Here is a tiny trained network, its code and every weight. The questions are about switching its units off for an input and a class, where a switched-off unit gives its printed mean instead of its output.

import numpy as np


def w(rows, s, z=0):
    codes = np.array(rows[::2]) - 128.0
    scale = np.full(codes.shape[1], s)
    scale[-1] = z or s
    return codes * scale


def f(y):
    return np.maximum(y, 0)


def log_softmax(a):
    a = a - a.max(-1, keepdims=True)
    return a - np.log(np.exp(a).sum(-1, keepdims=True))


def net(x, mask):
    res = np.array(x, float).reshape(1, 6) / 4 @ E
    y = f(res @ A[0][:, :-1].T + A[0][:, -1])
    res = res + np.where(mask, y, B[0][:, -1]) @ B[0][:, :-1]
    return log_softmax(res[-1] @ U[:, :-1].T + U[:, -1])


A, B = {}, {}
E = w([
[67,240,203,242],'x0',
[87,50,254,98],'x1',
[230,222,208,48],'x2',
[130,131,126,129],'x3',
[127,130,123,128],'x4',
[227,73,153,231],'x5',
],0.0056)
A[0] = w([
[138,68,133,68,127],'n1',
[190,185,180,99,73],'n2',
[193,107,138,208,97],'n3',
[168,73,100,66,71],'n4',
[95,170,198,186,110],'n5',
[156,70,103,66,79],'n6',
[170,74,98,64,98],'n7',
[197,93,143,183,222],'n8',
[81,55,220,107,207],'n9',
[196,175,178,80,82],'n10',
[65,229,173,155,125],'n11',
[177,206,24,152,195],'n12',
[199,175,174,86,71],'n13',
[196,179,186,76,94],'n14',
[166,86,68,70,100],'n15',
[30,176,99,56,254],'n16',
[173,112,133,171,179],'n17',
[81,84,89,173,61],'n18',
[68,200,190,193,39],'n19',
[88,77,85,183,84],'n20',
[74,192,181,190,35],'n21',
[197,173,165,91,85],'n22',
[176,93,164,162,148],'n23',
[207,198,150,90,99],'n24',
[166,66,97,60,57],'n25',
[18,174,123,56,226],'n26',
[202,192,178,87,80],'n27',
[198,184,143,84,125],'n28',
[186,112,138,193,157],'n29',
[174,177,2,151,107],'n30',
[68,106,82,164,132],'n31',
[154,85,111,66,153],'n32',
[113,83,244,88,102],'n33',
[198,90,144,181,217],'n34',
[100,85,194,119,183],'n35',
[157,189,34,146,250],'n36',
[189,102,144,216,78],'n37',
[74,67,80,177,57],'n38',
[200,175,167,85,82],'n39',
[78,78,80,177,50],'n40',
],0.0068,0.0046)
B[0] = w([
[161,173,103,181,178],'n1',
[79,95,93,139,166],'n2',
[154,114,57,44,171],'n3',
[142,194,53,210,169],'n4',
[179,162,58,177,186],'n5',
[153,208,47,211,170],'n6',
[134,176,80,188,180],'n7',
[141,140,101,52,218],'n8',
[183,85,198,164,236],'n9',
[72,77,91,146,172],'n10',
[176,141,49,139,201],'n11',
[177,59,235,168,212],'n12',
[48,63,76,144,167],'n13',
[85,77,99,146,180],'n14',
[149,183,103,212,180],'n15',
[200,94,110,54,253],'n16',
[145,128,119,67,182],'n17',
[58,57,84,135,158],'n18',
[164,171,21,187,179],'n19',
[79,80,106,116,168],'n20',
[168,192,2,197,170],'n21',
[55,63,91,144,167],'n22',
[154,125,113,83,175],'n23',
[85,87,120,139,179],'n24',
[146,205,49,212,170],'n25',
[203,94,93,56,246],'n26',
[72,68,90,141,175],'n27',
[82,76,123,147,181],'n28',
[152,121,95,57,185],'n29',
[152,45,230,177,185],'n30',
[108,87,117,114,180],'n31',
[142,160,107,168,189],'n32',
[164,74,175,179,188],'n33',
[139,139,103,57,216],'n34',
[176,84,180,151,200],'n35',
[163,78,223,142,226],'n36',
[161,112,51,41,167],'n37',
[83,87,101,128,167],'n38',
[53,61,89,149,170],'n39',
[55,48,88,137,160],'n40',
],0.0067,0.0063)
U = w([
[134,181,82,194,66],'0',
[9,86,111,131,76],'1',
[133,131,141,114,255],'2',
[131,132,142,114,243],'3',
[156,129,108,44,27],'4',
[150,103,202,173,65],'5',
[89,173,183,104,118],'6',
[47,193,164,124,34],'7',
],0.016,0.0078)

Each question gives the input, the list of numbers given to net, and the class t.
The units are the neurons (one row each of A and B). Each row of codes is followed by its name. A weight is (code - 128) times the scale printed after its matrix; where a second scale follows, it is the last column's (A, B and U).
mask holds one flag per neuron, in row order. A switched-off neuron (its flag False) gives its mean, the last column of its row in B, instead of its output. The means were averaged over made-up inputs and are rounded, as every weight is.
A unit's drop is (log p(t) with every unit on - log p(t) with that unit switched off) / (log p(t) with every unit on - log p(t) with every unit switched off).
The circuit of an input: a set's keep is (log p(t) with only the set's units on - log p(t) with every unit switched off) / (log p(t) with every unit on - log p(t) with every unit switched off). Starting from the 12 units with the biggest drops (on a tie, the unit counted first), units are removed one at a time, each time the one whose removal leaves the highest keep (on an exact tie, the one counted first), for as long as the keep stays at least 0.8.
units of the circuit, in order: the units of the circuit, biggest drop first
most important unit: the unit with the biggest drop
top k neurons: the k neurons with the biggest drops, biggest first
drop of u: that unit's drop, to one decimal
input [4,-6,-4,1,-5,3], class 5: units of the circuit, in order	n12, n36
input [0,-8,-7,1,1,3], class 5: units of the circuit, in order	n12, n30
input [7,1,-8,-2,-2,7], class 1: units of the circuit, in order	n40, n18
input [-5,-8,-2,5,-3,6], class 5: most important unit	n30
input [7,3,-7,-6,-3,-6], class 0: units of the circuit, in order	n21, n19
input [-1,3,-8,-1,8,7], class 1: units of the circuit, in order	n40, n18
input [3,2,-7,2,1,-8], class 4: units of the circuit, in order	n26, n16
input [8,7,-8,-7,-3,2], class 0: top 3 neurons	n21, n19, n5
input [-7,-8,7,2,-3,-3], class 5: top 3 neurons	n12, n30, n36
input [-8,-5,-1,-6,5,-7], class 0: drop of n25	0.1
input [-3,4,-6,8,-8,-8], class 2: drop of n1	0.1
input [5,-7,-2,6,8,0], class 3: drop of n9	0.4
input [3,-4,-6,2,3,8], class 4: drop of n26	-0.1
input [2,-8,4,-6,3,-2], class 5: most important unit	n12
